cols: U M X C T W D N R
fomu: [ 3.15 -0.65 -6.02 -4.10 -6.02 -8.24 -9.47 -9.05 -8.27]
rumu: [ 3.34  3.82  1.38  3.79  1.13  4.38  0.74 -2.29  2.89]
Mel: [ 0.52 -1.71 -0.56 -4.88 -2.90 -4.97 -5.17 -3.44 -3.91]
kot: [ 0.31  0.25 -1.80  0.31  1.57 -0.61  1.32  0.97 -0.29]
zovos: [-1.97 -1.00 -2.05  3.00  1.53 -1.00 -1.00  0.83 -1.00]
dup fomu:  : [-6.02]
col: [ 1.38 -0.56 -1.80] : X
col: [-9.05 -2.29 -3.44  0.97] : N
dup zovos:  : [-1.00]
dup kot:  : [0.31]

cols: V P B S
nis: [ 2.25 -0.07  2.53  5.06]
Moke: [-5.02  3.71 -5.02 -5.02]
Seli: [-0.83  3.93  0.69 -4.70]
Debun: [-1.33  1.27  2.98  0.24]
mamag: [-3.00  2.42  1.38  3.56]
zir: [-3.00  2.42  0.69  3.56]
Rus: [4.11 4.11 4.11 4.11]
dup Moke:  : [-5.02]
dup Rus:  : [4.11]
[ 2.25 -0.07  2.53  5.06] : nis
col: [3.93 1.27] : P

cols: Y F J H Z L
Ronam: [ 1.33 -2.49 -6.90 -3.98  3.37  0.19]
Bokob: [-1.16  1.13 -1.16  1.13  1.13  1.13]
Bup: [ 1.33 -7.73 -6.90 -3.98  3.37  0.19]
Nug: [-1.16 -7.73 -1.16  3.34  4.56 -1.16]
[-1.16  1.13 -1.16  1.13  1.13  1.13] : Bokob
[ 1.33 -7.73 -6.90 -3.98  3.37  0.19] : Bup
dup Nug:  : [-1.16]

cols: Q A K G E
Pori: [-2.86  8.36  6.76 -3.61  6.76]
feted: [ 0.49  4.39  2.63  3.38 -2.16]
sizor: [-4.91  2.79  7.41  3.64 -5.41]
kisas: [-3.23  0.52  0.54  0.54  0.54]
dup kisas:  : [0.54]
col: [-3.61  3.38  3.64] : G
col: [ 0.49 -4.91 -3.23] : Q
dup Pori:  : [6.76]

cols: Pibul nel Beb ramak nume Riz gik dukek Vina
rok: [-3.85  0.57  5.25  2.49  2.17  5.36 -0.14 -1.45  4.10]
vudan: [-3.94 -0.71 -2.89 -1.60  1.33  0.25  2.36 -0.09  3.83]
pab: [-3.94 -0.71 -2.89 -1.60  1.33  0.25  3.34  5.32 -3.75]
Goze: [-4.21 -0.50  0.68  1.68  9.62  0.24 -2.26  3.23  6.27]
gutov: [-5.48 -3.19  2.07  1.66 -2.27  8.95 -7.08 -4.96  2.57]
Vesi: [-3.58  2.75 -3.13 -1.04 -1.71  4.49  5.08  2.71  2.82]
col: [1.33 9.62] : nume
col: [ 0.57 -0.71 -0.71] : nel

cols: rere zuk niris daron
seme: [0.25 3.52 5.25 0.05]
nokom: [0.78 2.80 6.12 0.19]
vimo: [0.97 5.13 0.14 0.10]
bokig: [0.97 0.27 2.33 0.04]
sevuk: [0.29 1.79 5.22 0.11]
pamon: [0.60 3.00 7.70 0.17]
Vos: [0.07 0.03 1.33 0.03]
tes: [0.25 3.52 7.70 0.05]
dar: [0.25 3.52 5.25 0.04]
niv: [0.54 4.22 0.53 0.19]
col: [1.33 7.70] : niris
col: [0.05 0.19 0.10] : daron
dup Vos:  : [0.03]
col: [0.10 0.04 0.11 0.17 0.03 0.05 0.04] : daron
col: [0.14 2.33 5.22 7.70] : niris
col: [0.14 2.33] : niris

cols: ber Gami kis lizi govas Lero malu
Zazo: [ 1.56 -2.66  2.62 -2.17 -2.71 -2.35 -3.71]
nagi: [-0.79 -2.66 -0.79  0.12 -1.00 -0.53 -0.79]
pamid: [ 1.56 -2.66  2.62  0.12 -1.00 -0.75  2.96]
dig: [ 1.99  0.80 -3.06 -1.57 -1.20 -0.39 -3.74]
dup nagi:  : [-0.79]
col: [-2.17  0.12] : lizi
col: [ 0.12  0.12 -1.57] : lizi
col: [ 2.62 -3.06] : kis

cols: vab gukav muta Muka satad dezo
ligod: [ 2.72 -3.67 -3.67 -3.15 -3.89  1.38]
sorip: [ 3.12 -5.92 -5.92 -2.57 -5.92  1.34]
zugu: [ 3.12 -3.75  5.02 -2.57 -5.92  1.34]
Sof: [ 3.12 -5.17  3.96 -2.57 -5.92  1.34]
Bibu: [ 2.70 -7.40 -2.85 -3.42 -5.05  1.34]
Kosob: [ 3.12  3.12  5.02 -2.57  3.12  1.34]
moko: [ 3.12  0.53  3.65 -2.57 -5.98  1.36]
dup ligod:  : [-3.67]
col: [1.34 1.34 1.34 1.34 1.34 1.36] : dezo
dup sorip:  : [-5.92]
dup Kosob:  : [3.12]

cols: pipev kifi Fen kime miz fere
nuker: [-1.15  0.55  9.61  1.75  6.72 -9.82]
fuv: [-1.15  0.55  9.61  9.61  9.61 -9.82]
suzol: [ 1.94  2.95  4.20  3.09 -9.32 -9.18]
Vup: [-5.99  8.77 -2.10 -2.13  8.01 -1.77]
tuk: [ 6.10  6.05 -5.70 -0.85 -7.85 -6.10]
tek: [-4.40 -8.96  2.43 -7.83 -8.18  6.63]
kubap: [-4.66  0.22  6.16  9.58 -3.42 -1.25]
col: [-9.82 -9.82 -9.18] : fere
dup fuv:  : [9.61]

cols: Deze Sulu pige kul basub
tuv: [ 0.07 -0.11  0.07 -5.66  0.07]
Memon: [-3.71 -0.30 -1.44  3.69 -1.71]
zukug: [-3.46  0.00 -0.49 -8.18 -6.44]
semuz: [-1.21 -0.41 -1.16  5.37  4.23]
fova: [-2.86 -0.47 -0.40  5.45  7.03]
Fik: [ 1.72 -0.17  0.82  1.86 -5.20]
zed: [ 3.92 -0.34  0.25  1.24 -1.04]
pabuv: [ 4.84 -0.29  0.73 -1.17 -0.36]
Sofak: [ 2.08 -3.59 -3.59 -3.59 -6.88]
deni: [ 3.25 -0.45  0.48  4.21  3.72]
Zopun: [ 3.94 -0.25  0.35 -3.33 -0.61]
col: [-3.59 -0.45] : Sulu
dup tuv:  : [0.07]
col: [ 0.07 -1.44 -0.49 -1.16 -0.40  0.82] : pige
dup Sofak:  : [-3.59]

cols: Goba bizen Gobas zil lete molig
num: [-1.75  1.19 -1.55 -1.75 -1.75 -1.55]
magod: [ 3.02 -6.73  2.78 -1.00 -6.73 -6.73]
dafig: [ 1.13  5.66 -9.27  1.96 -1.42  5.33]
dup magod:  : [-6.73]
[ 1.13  5.66 -9.27  1.96 -1.42  5.33] : dafig
col: [-1.75  3.02] : Goba
[ 3.02 -6.73  2.78 -1.00 -6.73 -6.73] : magod
col: [-1.75 -6.73] : lete

cols: difus vaz Zepe vig
rudo: [6.47 4.37 5.83 1.46]
vavi: [-6.84 -6.38  2.79  2.48]
zun: [ 4.98 -5.62  4.98  7.70]
fov: [-3.84 -0.02 -3.93 -3.93]
bev: [-3.84 -0.02  1.37 -3.93]
dup zun:  : [4.98]
dup fov:  : [-3.93]
col: [ 2.79  4.98 -3.93  1.37] : Zepe
col: [-6.84  4.98 -3.84 -3.84] : difus

cols: bipud Soniv Fef guv guda Minit Bogot
vel: [-0.97 -3.20 -0.97  0.56 -0.97 -5.49  1.53]
Gutip: [-2.07 -6.42  7.10  5.89  0.18  5.89  2.79]
dato: [ 2.66 -6.54  2.66  2.66 -0.29 -5.15  2.66]
Gizek: [-2.07 -6.42  7.10  5.89  0.18 -4.11  2.63]
col: [ 5.89 -5.15] : Minit
col: [-2.07  2.66] : bipud
dup Gutip:  : [5.89]
dup dato:  : [2.66]
dup vel:  : [-0.97]
[-2.07 -6.42  7.10  5.89  0.18  5.89  2.79] : Gutip

